In the rows, zero is written as 128.
Facts:
beres: β 229; λ pledus; γ c
fligren: β 142; λ skotam; γ e
rudom: β 142; λ dozas; γ e
terok: β 238; λ skoplu; γ f
falafi: β 229; γ f
pomu: β 142; λ pluski; γ b
flifulos: β 229; λ flugan; γ e
fenapun: β 229; λ sagol; γ a
klakodu: β 142; λ deflak; γ a
skaplu: β 329; λ lufir; γ b
ploklidro: β 229; γ d
viklen: β 229; γ c
govas: β 238; γ d
zusil: β 142; λ nenobra; γ d
toses: β 142; γ f
netrazo: β 229; λ lunu; γ d
tudo: β 229; λ mimu; γ c
skupon: β 229; λ noti; γ b
tremul: β 329; λ skodrir; γ f
gonafla: β 142; λ beres; γ e
trira: β 229; λ stilus; γ d
klugopi: β 142; γ c
plomok: β 142; λ grapan; γ e
vobal: β 142; λ drigos; γ b
dusirus: β 142; λ rebres; γ d
flelotris: β 238; λ soplasur; γ a
dodris: β 142; λ flevuk; γ c
grubuk: β 329; λ gropli; γ f
katrik: β 238; γ a
gesi: β 329; λ gedruvim; γ b
meva: β 329; λ skuporom; γ b
plorur: β 142; λ pebi; γ d
vizos: β 142; γ e
bitrek: β 229; λ sutru; γ d
difu: β 329; λ zusil; γ c
vosuk: β 229; γ a
sutru: β 229; λ duman; γ e
flugan: β 142; γ b
makliklir: β 142; λ floflokli; γ b
plabir: β 142; λ zimeklu; γ a
lafilo: β 229; λ plubral; γ d
pletruk: β 722; λ tregem; γ b
drede: β 142; λ rupek; γ b
skodrir: β 142; λ fliru; γ a
bruve: β 238; λ skupon; γ b
noti: β 329; λ povim; γ f
stistas: β 229; λ vobal; γ e
numol: β 142; γ d
lozo: β 142; λ dusirus; γ d
kleskik: β 142; λ vevak; γ a
taru: β 238; λ lafilo; γ e
soplasur: β 722; λ gonafla; γ a
sasor: β 142; λ kenas; γ c
grapan: β 329; λ vegraklos; γ e
stilus: β 142; λ dredron; γ a
paber: β 142; λ brugek; γ c
vegraklos: β 142; λ samur; γ c
soval: β 329; λ fligren; γ d
drigos: β 329; λ tanak; γ e
nezos: β 142; λ taru; γ f
mudom: β 142; λ terok; γ a
zimeklu: β 142; λ meva; γ f
dabul: β 329; λ greful; γ a
flugiklim: β 142; λ grimuk; γ f
mimu: β 229; λ soval; γ d
kugrem: β 142; λ flelotris; γ b
skoplu: β 722; λ fenapun; γ a
rigrun: β 329; λ plorur; γ c
floflokli: β 142; λ dabul; γ c
klikis: β 238; γ e
rebres: β 229; λ plabir; γ b
kenas: β 229; λ makliklir; γ c
skinas: β 142; γ a
negus: β 329; λ fidris; γ d
plubral: β 142; λ kila; γ d
brobral: β 142; λ plaval; γ b
povim: β 229; λ nuki; γ b
plobrerur: β 142; λ bruve; γ e
gegram: β 329; γ f
bibi: β 142; γ d
skotam: β 229; λ stupli; γ a
dozas: β 722; γ d
vevak: β 142; λ dodris; γ b
skuzon: β 142; λ tegen; γ e
skagron: β 229; λ klavese; γ d
dredron: β 238; λ bubra; γ c
klavese: β 229; λ drodro; γ d
pluski: β 329; λ zoklir; γ e
drodro: β 229; λ drulus; γ f
dresir: β 229; λ nezos; γ b
flevuk: β 142; λ mopu; γ b
soplus: β 142; λ kidro; γ d
fliru: β 142; λ pletruk; γ f
dodro: β 142; γ e
folir: β 329; λ tustil; γ e
broti: β 329; λ bresil; γ a
tebril: β 722; γ e
pebi: β 142; λ klakodu; γ d
plaval: β 142; λ neskam; γ f
gropli: β 142; γ f
pasegun: β 142; λ pluzazam; γ b
nikarok: β 142; λ legu; γ e
gedruvim: β 142; λ plivi; γ d
ninek: β 142; γ b
stupli: β 142; λ broti; γ b
neskam: β 329; λ klini; γ b
klini: β 229; λ flifulos; γ c
samur: β 142; γ a
drulus: β 329; λ grubuk; γ c
legu: β 229; λ sasor; γ e
kidro: β 329; λ bitrek; γ b
brugek: β 142; λ rudom; γ f
duman: β 142; λ brobral; γ c
bresil: β 142; λ tremul; γ d
grimuk: β 142; λ numol; γ b
lunik: β 329; γ c
nuki: β 142; λ gige; γ a
pledus: β 142; λ skaplu; γ e
gige: β 329; λ rozes; γ b
plalido: β 142; γ f
loku: β 229; γ b
plivi: β 142; λ dodro; γ b
noflodro: β 722; γ c
tregem: β 142; λ stadul; γ c
sonol: β 142; λ negus; γ a
nenobra: β 229; λ plobrerur; γ c
tustil: β 142; λ pomu; γ e
greful: β 142; λ plomok; γ c
babrum: β 142; λ votu; γ e
bubra: β 142; λ drede; γ e
sagol: β 142; λ kugrem; γ e
kuzas: β 142; λ gona; γ b
kila: β 238; λ stistas; γ e
skuporom: β 238; λ nusten; γ b
siflu: β 142; λ babrum; γ d
lunu: β 142; λ kuzas; γ d
fidris: β 229; γ f
tegen: β 142; λ sonol; γ f
deflak: β 722; λ lozo; γ d
gona: β 142; λ soplus; γ f
mopu: β 229; λ skagron; γ c
damak: β 329; λ gesi; γ e
rupek: β 229; λ nikarok; γ d
lufir: β 229; λ netrazo; γ b
zoklir: β 142; λ pluskastek; γ a
nusten: β 142; λ siflu; γ c
stadul: β 142; λ kleskik; γ c
geflu: β 238; λ toses; γ c
tanak: β 142; λ gralofi; γ e
rozes: β 142; λ flugiklim; γ a
pluzazam: β 142; λ dresir; γ a
gralofi: β 142; λ paber; γ c
pluskastek: β 142; λ rigrun; γ e
votu: β 229; λ difu; γ e

Known rows:
[166 128 127 141 142 164 163 112 135 117 149 128  82 203 184 155 157 168
 117 144 141 122 161 137 141 125 120 132 156 135 117]: broti
[105 134 129 119 122  74 142 126 128 150 151 146 118 117 124 116 137 151
 125 149 126 131 150 131 129 137 119 129 137 142 135]: flifulos
[172 114 113 135 132 177 200 132 137 160 123 145 106 162 157 163 140 111
 120 132 142 127 154 131 127 118 121 109 130 113 136]: sonol
[127 139 120 129 144 116 119 135 127  94 119 103 128 172 134 126 124 117
 164 119 133 122  68 111 150 102 128 143 130 120 147]: vevak
[193 113 117 133 134 215 169 120 120 143 119 137 123 142 161 159 125 123
  99 133 133 117 164 132 112 118 127 114 132 128 128]: pluzazam
[113 136 137 108 121  82 159 120 133 192 145 188 116 129 145 115 157 127
  99 164 127 133 172 145 123 127 121 105 144 146 135]: falafi
[ 93 127 143 145 129 129 139 126 133  92 149 112 116 164 120 138 121 144
 140 111 141 138 149 143 146 152 127 137 142 127 116]: difu
[119 126 111 123 125  60 147 143 131 151 129 152 127  91 126 128 136 105
 133 141 126 125 129 113 124 126 115 117 121 124 155]: sagol
[129 127 138 133 134  48  45 139 143 161 132 152 126 126 135 135 134 122
 135 124 126 130 134 102 133 147 110 131 109 123 122]: drigos
[ 98 126 134 144 125 160  86 128 127  74 118 114 159 122  95 124  91 138
 145  86 125 127 121 127 135 142 142 139 130 121 113]: rebres
[166 112 144 118 133 186  39 123 128 142 122 109 144 116 122 133 109 157
 120 113 115 122 120 116 112 148 126 144 103 127 103]: kenas
[120 134 132 139 140 121 112 121 130 100 151 101 104 169 139 128 138 171
 141 133 134 131 131 135 146 136 125 143 141 136 113]: drulus
[ 83 131 142 133 113  89 180 130 126 137 150 155 136 123 112 130 121  91
 121 125 135 130 166 135 121 144 116 125 143 137 158]: babrum
[202 107 139 140 139 204  65 118 133 151 124 120 119 150 170 160 127 154
 101 123 127 123 162 129 118 141 123 126 116 124  91]: dabul
[137 125 136 123 131 175  63 129 113 105 118  86 153 106 110 119  95 127
 136 107 121 124  90 123 119 134 134 146 108 124 117]: vobal
[128 132 129 128 128  55 151 122 129 155 157 177 112 141 137 128 156 119
 111 146 126 118 164 124 124 129 111 131 145 150 148]: drodro
[ 95 129 136 141 115 106 168 142 135 108 112 126 144 136  88 130 112  78
 149  88 138 141 104 126 137 127 131 133 120 108 141]: siflu
[130 124 104 129 131 126 166 141 130 127 121 109 114 103 126 132 136 135
 142 131 129 131 111 126 131 121 127 120 116 114 135]: duman
[123 128 128 131 124 136  80 125 122  93 111 110 148 108 109 117 116 141
 136 103 119 123 100 122 126 125 139 145 120 126 107]: trira
[138 123 141 121 118  68 162 129 124 172 153 165 120 114 123 128 144  90
 103 147 130 124 162 127 108 138 108 128 130 146 155]: nezos

Rows:
No name comes twice in this set of rows, the named rows included.
[100 128 144 142 126 124 121 124 131 102 149 107 111 160 122 134 128 161
 140 122 136 136 138 140 143 149 126 139 137 130 116] : rigrun
[ 69 133 152 146 125 119 116 130 131  70 145  83 125 157 102 124 116 150
 154  95 140 143 119 144 147 153 133 149 136 124 109] : meva
[117 130  98 133 129 149 103 130 119  71 115  81 135  62 111 110 123 188
 149 127 111 122  94 129 133 126 147 138 122 123 101] : lufir
[106 139 141 119 134 149 109 118 136 129 141 111 105 165 150 119 141 175
 130 155 135 143 137 155 145 132 135 121 138 132 106] : lunik
[ 90 124 143 136 120 149 189 129 121 112 147 122 124 152 106 135 115 115
 131 113 147 135 150 146 131 137 127 131 146 128 145] : nusten

The same elements again, as new rows of numbers:
Known rows:
[113 139 180 184 108 139 135 132 108  97 133 116 140 121 115 192 135 153
 116 115 151 130 180 143 130  77 136 143 127 137 113 103 130 113 153 121
 146 115 125]: grubuk
[ 97 122 156 166 113 137 137 108 118 133 169 131 152 136 131 152 138 135
 117 114 128 133 170 155 130 105 146 131 128 128 151  82 160 155 156 123
 186 133 139]: nezos
[130 134  85 131 113 128 161 119 131  96 170 134 139 118 111  90 127  92
  96 128 122 113 112 138 115 143 144 118 128 107 136 107  95 127  96 147
  93 185 125]: dodro
[103 151 127  83 126 129 136 147  97  99 108 123 120 110 110 130 121 133
 119 124 127 106 139 125 118 133 105 139 125 138 103 134 126  94 135 128
  75 117 129]: damak
[104 140 131  92 124 125 131 174 148  89 139 134 144 113 137 162 136 143
 158 125 116 148 148 167  98  85 137 141 128 159  96 141 172 143 104 111
 128 170 105]: geflu
[169 102 116 142 140 132 121 140 143 153 128 161 103 150 152 108 129 125
 170 134  99 173  82 102 141 105 148 124 156 145 140 109 158 147 148 146
 140  57 121]: soplus
[ 98 130  97  85 121 126 141 121 112 126 152 133 131 114 124  92 126 108
 114 127 109 107 126 136 118 147 125 124 128 125 140 116 137 128 127 133
 109 144 141]: rudom
[140 134 156 160 100 121 106 138 120 163  80  99 121 111 147 206 124 142
 124 145 159  92 165  83 171 151 110 113 147 110 126 178  76 131 114 125
 144 108 132]: pletruk
[136 122 142 169 100 129 119 105 130 183 111 113 109 112 140 170 127 123
 108 141 141 104 148  79 167 139 129 108 140  99 168 145  95 129 135 137
 159  99 147]: flevuk
[104 115  78  87 145 120 108  90 100 144 113 126 120 126  93  83 129 106
 120 132 116 104 103 140 121 146 103 134 122 104 146 175 113 121 137 143
 109 159 142]: pluzazam
[170 118 149 138 140 120 119 152 164 144  85 133 108 134 169 110 125 154
 174 133 127 165 106 105 126 126 125 126 130 153 114 158 125 125 115 128
 146  85 111]: mimu
[114 119  81  89 141 118  96  89 111 150 134 114 126 129  80  90 129 109
 117 134 110 106  93 149 118 153 109 134 115 110 159 171 123 125 123 142
  93 133 146]: rozes
[150 138 159 150 126 141 107 137  94 138  72 130 128 151 105 214 119 145
 114 134 153 107 117  62 173 136 125 124 144 109 116  86 111  95 159 125
 116  66 132]: kidro
[201 121 118 182 133 132 154 125 165 136 143 143 102 143 152  97 129 115
 143 133 119 178 103 117 128 126 157 119 131 130 140 119  96 154 100 169
 134 124 108]: bibi
[ 95 108 139 136 103 115 130 155 148  88 140 123 135  93 153 103 136 149
 161 120 121 140 145 158  95  78 129 139 137 163 112 165 146 116 118 109
 140 131 118]: mopu
[104 115 136 118 122 121 127 158 140  79 144 137 153 121 141 102 134 146
 156 118 120 146 125 158  97  94 134 141 135 160 106 116 168 117 129 102
 134 126 118]: klini
[ 87 146 121  62 132 119 134 134  97 114  89 129 155 125 128  91 118 148
 133 119 120 106 136 125 106 190  98 128 113 129 111 110 129 106 107 119
 129 172 129]: legu
[149 139 156 151 126 141 107 138  93 140  76 132 129 153 105 215 119 145
 113 135 152 108 116  59 174 133 126 124 147 109 117  85 114  94 159 125
 115  63 132]: skaplu
[143 121 135 149 124 136 114 110 117 174 120 134 131 151 124 171 123 120
 110 138 136 110 117  78 171 152 137 110 144 100 155  86 125 130 150 128
 151  85 146]: kugrem
[102 117 154 174 111 136 132 109 126 130 180 129 147 133 130 156 139 130
 116 118 130 132 165 156 133  91 152 131 131 130 150  84 163 153 158 116
 175 123 140]: tegen

Rows:
No name comes twice in this set of rows, the named rows included.
[120 130 112  78 133 126 132 120 141 137 188 114 127 118 119  97 126 108
 106 129 110 110 117 155 115 150 131 126 110 134 148 127 154 136 128 112
  81 110 147] : babrum
[142 114 130 149 123 138 107 115 113 167 120 142 138 156 117 181 123 117
 112 139 133 110 102  72 175 138 144 111 153  97 152  76 132 126 156 125
 146  78 146] : kuzas
[121 136 112  80 121 123 122 120 137 143 188 108 137 120 108 101 126 117
 107 129  97 112 113 155 110 162 132 125 110 137 163 112 159 138 108 127
  78  94 149] : plobrerur
[132 121 107 164 111 131 166 129 146  80 199 141 140 122 130  85 138 107
 124 117 112 155 132 177 100  91 161 132 131 140 133  96 134 148 109 144
 126 165 113] : klugopi
[211 139 131 175 137 128 142 160 155 109 115 134 117 149 152 127 125 134
 151 135 138 170 123 121 132 144 137 123 136 137  96 137  75 154  76 160
 121 139  90] : dozas
[135 143 145 137 130 137 130  97 101 189  99 128 128 149 136 157 120 132
 108 129 135 111 148  84 162 189 122 109 120  98 162  86 108 144 130 145
 174 121 145] : drede
[203 127 138 179 137 126 140 148 176 110 103 137 123 147 155 106 124 140
 150 133 141 170  96 106 122 134 142 121 127 137 106 133  86 122  82 144
 132 131  95] : ploklidro
[163 110 130 161 120 122 131 130 158 170 120 131  75 108 172  99 131 130
 166 136 107 167 127 108 133  99 135 123 143 149 153 178 121 150 126 160
 151  77 122] : bresil
[101 122 120 122 120 128 151 130 127 110 178 141 131 119 141  85 137 123
 143 113 100 153 144 173 100  96 142 137 131 154 138 106 169 151 136 136
 144 139 127] : vegraklos
[ 91 128 123 107 127 128 151 125 112 119 166 145 134 124 143  79 135 134
 148 109  94 154 155 171  98 116 133 137 124 156 138  94 170 156 133 144
 159 147 129] : greful
[180 139 155 143 145 131 133 150 134 133  84 134  87 134 147 133 124 154
 163 128 127 171 124 103 131 117 122 136 128 156 103 141 113 119 132 156
 115  68 108] : negus
[178 138 150 188 119 132 128 122 146 127  94 117 154 150 124 174 119 132
  96 137 175 106 115  75 157 172 137 105 124  87 120 100  61 108  92 121
 138 157 120] : loku

The same elements again, as new rows of numbers:
Known rows:
[159 138 136 145  86 166 118 112 164 148 141 112 103 130  97 113 145 139
  78 162 125 137 172 113 176  73 114 147  99  85 103 155 163 150 115 167
 139]: pasegun
[143 148  95 153  82 138 144 113 142 170 151 119 112 127 109  99 122  90
  87 154  99 132 206 117 191 112  86 157  80 105 106 157 172 172 147 180
 109]: lafilo
[150 141  98 134  88 146 129 126 133 146 158 129  98 121 104 108 122  86
  71 189 112 150 159 141 180  79  96 145  85 122 103 151 188 158 130 169
 128]: skaplu
[153 161 133 116 110 111 132 142 105 138 166 148 116 136 116 117 137 147
  65 175 117 135 126 142 148  55 136 175 116 126 140 136 166 117  90 140
 141]: gonafla
[171 130 125  91 124  99 115 145 117 120 169 162 109 150 115 123 137 156
  56 183 109  99  78 160 150  66 161 149 126 108 126 132 143  88  80 144
 137]: nusten
[168 174 120  98 141 113 157 118 127 122 181 154  90  84 125 141 131 111
  37 156 100 106 214 137 158  95 119 181 101  88 130 140 153 132 112 160
  92]: flugiklim
[158 149 124 107 116 114 136 137 115 146 169 153 114 143 114 120 131 153
  60 175 115 117 125 140 146  68 148 172 100 104 135 134 155 114  94 143
 138]: vizos
[148 146  86 140  58 123 160 127 105 161 151  78 110 116 123  82 103  93
  86 172 111 130 217 117 170  98  86 155  69 112 100 168 185 166 159 167
 104]: soval
[158 132  91 120  93 148 135 121 149 159 156 134  98 133 100 118 111  91
  63 199 110 132 157 135 183  95 117 147  65 110  99 149 175 152 140 166
 123]: kidro
[154 159 101 145  75 141 150 111 160 173 152 121 104 144 103  98 113 104
  79 156 105 110 199 127 190 118  93 167  69  81 108 158 169 163 145 167
 119]: soplus
[150 159 112 106 146 111 152 134 137 128 174 135 101 106 125 136 141 126
  65 168  86 132 194 142 164  91 131 175  86 119 133 131 172 134 135 145
  91]: falafi
[141 138 105 121  97  98 128 145 105 139 159 141 122 121 127 109 127  94
  85 188 110 153 120 134 167  79 109 149 114 160 121 137 176 137 118 163
 117]: soplasur
[167 154 123  82 124  85 120 160 110 128 171 167 111 163 121 117 113 149
  48 207 113 101  71 197 152  61 150 161 108 143 128 133 165  77  96 125
 141]: vegraklos
[157 139  98 135 105 142 156 106 139 141 135 150  93 107 124 144 135 102
  64 185 111 121 174 163 177  75  93 132 101  87  69 156 188 158 116 184
 137]: bruve
[163 153 122 131  78 151 133 125 137 150 148 104 104 140 116 107 118 129
  53 180 130 122 178 150 163  63 107 142  86 100  90 164 179 136 125 156
 142]: stupli
[161 138  90 122  94 142 145 111 117 143 164 150  94 107 113 117 106  52
  47 182 115 125 178 135 175  92  94 133  92  99  89 156 169 154 118 194
 118]: gige
[149 148 116 135 109 101 140 137 115 128 132 142 114 121 125 123 151 138
  94 190 112 138 120 168 169  66 102 162 117 140 106 138 190 134 108 158
 137]: flelotris
[150 163 119 111 134 117 145 137 151 121 183 136  95 112 115 133 149 147
  62 143  88 117 190 145 155  94 127 179  88  80 142 136 170 133 125 143
 107]: zimeklu
[151 160 100 152  70 136 153 109 138 158 172 125 100 120 110  95 116  88
  71 134 103 103 212 124 178 113  75 158  90  63 105 165 169 168 129 187
 122]: zusil
[158 156 121 134  88 154 131 122 159 154 151 133  99 145 103 116 123 114
  57 176 122 129 159 151 177  80 103 152  86  99 103 153 179 142 124 162
 145]: vobal

Rows:
No name comes twice in this set of rows, the named rows included.
[150 166 129 149  87 150 119 127 140 143 158 126 101 128 109 101 138 109
  66 159 121 147 161 151 172  61  81 151 108 109 109 157 190 150 115 165
 147] : kugrem
[157 165 118 100 111 106 143 143 111 151 164 162 112 153 114 120 117 142
  51 194 116 119 118 166 147  66 142 182  91 129 136 134 171 103 105 134
 138] : rudom
[145 137  94 141 103 144 151 121 154 136 137 143  97 126 115 139 145 122
  76 178 104 131 160 171 175  79  96 128  88  84  80 152 201 155 126 168
 143] : skuporom
[155 133 121 115 130 111 149 126 120 145 127 154 116 126 118 152 155 167
  85 201 112 133 127 145 154  62 149 171 103 125 115 127 172 125 109 143
 132] : taru
[154 165 106 149  62 134 152 117 135 165 155  95 109 134 116  91 112 113
  76 153 114 114 211 127 174  98  85 161  78  91 104 166 176 159 144 164
 126] : bresil
[145 126  96 107 114 110 138 145  92 138 176 148 114 121 111 116 137 125
  75 174 101 131 130 124 142  73 148 148 102 107 136 135 157 121  96 154
 125] : damak
[165 167 124 104 137 121 150 129 157 131 170 134  96 115 110 141 139 147
  58 167  98 119 192 139 163  92 138 196  80 105 141 130 163 134 138 138
 101] : gona
[166 135 131 121  97 121 121 123 133 150 145 133 114 141 103 109 136 149
  80 171 119 119 130 120 169  83 140 166 108 106 124 139 143 123 101 161
 132] : pluzazam
[144 151  95 143  63 127 157 125 110 165 147  75 120 127 132  88 109 104
  81 166 113 127 221 129 173  90  86 147  77 114  93 173 184 157 153 168
 111] : mimu
[160 169 124 109 136 117 147 130 151 122 173 133  97 108 117 136 144 146
  59 154  93 123 194 141 159  88 129 187  89  99 142 132 168 136 126 141
 104] : plalido
[143 174 126 135 142 104 155 138 131 101 143 128  98  76 134 151 177 145
  90 167  94 157 196 160 162  62  93 190 112 139 126 129 206 154 130 141
 106] : terok
[157 168 105 104  97  99 140 146 115 149 172 161 108 168 121 105  97 115
  52 192 109  99 111 191 163  83 116 165  91 128 123 141 176 109 116 147
 139] : samur
[139 151  85 160  85 132 166 111 148 157 134 128 101 119 120 122 136 111
  95 165  95 121 198 150 188 105  73 157  77  92  91 156 197 182 148 175
 122] : govas
[161 185 121 103 136 109 150 138 148 131 174 138  94 118 114 135 129 136
  50 173  98 123 187 160 163  88 121 198  81 123 142 132 179 130 138 128
 103] : brugek

